Below is a small trained network, with its code and all its weights. Each question gives an input and a class and asks what happens when units are switched off, that is, made to give their printed mean instead of their output.

import numpy as np


def w(rows, s, z=0):
    codes = np.array(rows[::2]) - 128.0
    scale = np.full(codes.shape[1], s)
    scale[-1] = z or s
    return codes * scale


def norm(h):
    return h / np.sqrt((h * h).mean(-1, keepdims=True) + 1e-5)


def f(y):
    return np.maximum(y, 0)


def log_softmax(a):
    a = a - a.max(-1, keepdims=True)
    return a - np.log(np.exp(a).sum(-1, keepdims=True))


def net(x, mask):
    res = np.array(x, float).reshape(1, 7) / 4 @ E
    u = 0
    for l in range(2):
        y = f(norm(res) @ A[l][:, :-1].T + A[l][:, -1])
        res = res + np.where(mask[u : u + 7], y, B[l][:, -1]) @ B[l][:, :-1]
        u += 7
    return log_softmax(norm(res)[-1] @ U[:, :-1].T + U[:, -1])


A, B = {}, {}
E = w([
[122,226,124,198],'x0',
[129,129,124,125],'x1',
[98,212,254,60],'x2',
[128,126,130,130],'x3',
[133,133,121,122],'x4',
[246,97,189,168],'x5',
[129,129,127,127],'x6',
],0.0083)
A[0] = w([
[131,250,144,191,15],'L0N1',
[119,72,184,29,98],'L0N2',
[35,151,138,82,3],'L0N3',
[184,133,196,114,91],'L0N4',
[122,182,184,53,107],'L0N5',
[97,168,162,135,21],'L0N6',
[162,160,201,111,148],'L0N7',
],0.019,0.0038)
B[0] = w([
[132,6,167,18,231],'L0N1',
[97,39,173,59,239],'L0N2',
[214,210,100,97,214],'L0N3',
[215,173,107,101,215],'L0N4',
[57,163,120,211,254],'L0N5',
[91,118,159,179,175],'L0N6',
[47,208,86,151,233],'L0N7',
],0.022,0.0096)
A[1] = w([
[77,194,37,58,185],'L1N1',
[77,52,208,93,60],'L1N2',
[251,229,144,89,237],'L1N3',
[175,75,85,129,57],'L1N4',
[121,102,48,241,106],'L1N5',
[85,121,114,156,8],'L1N6',
[77,148,116,215,5],'L1N7',
],0.016,0.0018)
B[1] = w([
[241,92,150,191,251],'L1N1',
[125,15,83,100,211],'L1N2',
[248,156,42,167,200],'L1N3',
[75,185,209,135,179],'L1N4',
[48,203,138,129,176],'L1N5',
[109,139,122,107,145],'L1N6',
[70,120,87,143,157],'L1N7',
],0.016,0.012)
U = w([
[118,34,127,78,253],'0',
[52,194,137,180,137],'1',
[246,160,82,155,34],'2',
],0.014,0.0019)

Each question gives the input, the list of numbers given to net, and the class t.
The units are the neurons (one row each of A and B). Each row of codes is followed by its name. A weight is (code - 128) times the scale printed after its matrix; where a second scale follows, it is the last column's (A, B and U).
mask holds one flag per neuron, layer by layer. A switched-off neuron (its flag False) gives its mean, the last column of its row in B, instead of its output. The means were averaged over made-up inputs and are rounded, as every weight is.
A unit's drop is (log p(t) with every unit on - log p(t) with that unit switched off) / (log p(t) with every unit on - log p(t) with every unit switched off).
The circuit of an input: a set's keep is (log p(t) with only the set's units on - log p(t) with every unit switched off) / (log p(t) with every unit on - log p(t) with every unit switched off). Starting from the 12 units with the biggest drops (on a tie, the unit counted first), units are removed one at a time, each time the one whose removal leaves the highest keep (on an exact tie, the one counted first), for as long as the keep stays at least 0.8.
circuit, biggest first: the units of the circuit, biggest drop first
unit that matters most: the unit with the biggest drop
top k neurons: the k neurons with the biggest drops, biggest first
k most important neurons of layer l: the k neurons of layer l with the biggest drops, biggest first
drop of u: that unit's drop, to one decimal
input [4,2,-8,-4,1,-7,-8], class 1: circuit, biggest first -> [L0N1 L1N5]
input [-2,-7,-6,8,5,4,3], class 1: 2 most important neurons of layer 0 -> [L0N1 L0N2]
input [-2,-6,-8,-5,4,1,-6], class 1: top 3 neurons -> [L0N1 L0N2 L0N3]
input [-3,8,7,-5,1,5,-8], class 1: 2 most important neurons of layer 0 -> [L0N5 L0N7]
input [-7,-5,8,3,4,-2,8], class 1: circuit, biggest first -> [L0N5]
input [6,1,-8,6,6,1,-2], class 1: top 4 neurons -> [L0N2 L0N3 L0N4 L0N1]
input [1,-6,-1,-6,-5,1,1], class 0: top 2 neurons -> [L0N3 L0N4]
input [7,4,3,0,0,-8,8], class 2: top 4 neurons -> [L0N3 L0N2 L1N3 L1N1]
input [1,-1,-6,-8,3,3,-7], class 1: top 4 neurons -> [L0N1 L0N2 L0N3 L0N4]
input [6,-1,3,3,-7,5,-2], class 0: 2 most important neurons of layer 0 -> [L0N1 L0N3]
input [6,-2,-8,3,5,-6,5], class 1: top 3 neurons -> [L0N2 L0N3 L0N1]
input [5,0,-5,3,-1,-5,-5], class 0: circuit, biggest first -> [L0N5 L1N3]
input [4,6,8,-3,5,7,1], class 1: 4 most important neurons of layer 0 -> [L0N7 L0N5 L0N3 L0N6]
input [7,-8,7,-8,-2,-2,-5], class 0: unit that matters most -> L0N1
input [7,3,6,4,-3,-8,2], class 2: top 3 neurons -> [L0N3 L0N2 L1N1]
input [-6,0,-4,7,1,-7,1], class 2: 3 most important neurons of layer 0 -> [L0N1 L0N3 L0N2]
input [7,0,7,6,-2,0,-6], class 0: top 2 neurons -> [L0N1 L1N2]
input [-5,-6,-6,-8,3,-6,-8], class 1: 2 most important neurons of layer 1 -> [L1N5 L1N3]
input [-7,6,0,5,8,-8,5], class 2: 2 most important neurons of layer 0 -> [L0N3 L0N1]
input [-5,6,5,-2,-7,-7,-2], class 2: top 2 neurons -> [L0N3 L0N1]
input [5,2,1,6,1,-2,1], class 0: circuit, biggest first -> [L0N1]
input [4,-5,-6,8,-8,4,5], class 1: top 4 neurons -> [L0N1 L0N2 L0N3 L0N4]
input [8,4,2,7,-8,4,0], class 0: drop of L0N1 -> 1.1
input [8,-5,3,0,8,3,7], class 0: drop of L0N1 -> 1.1
input [5,4,1,0,-4,-2,2], class 0: drop of L0N1 -> 1.0
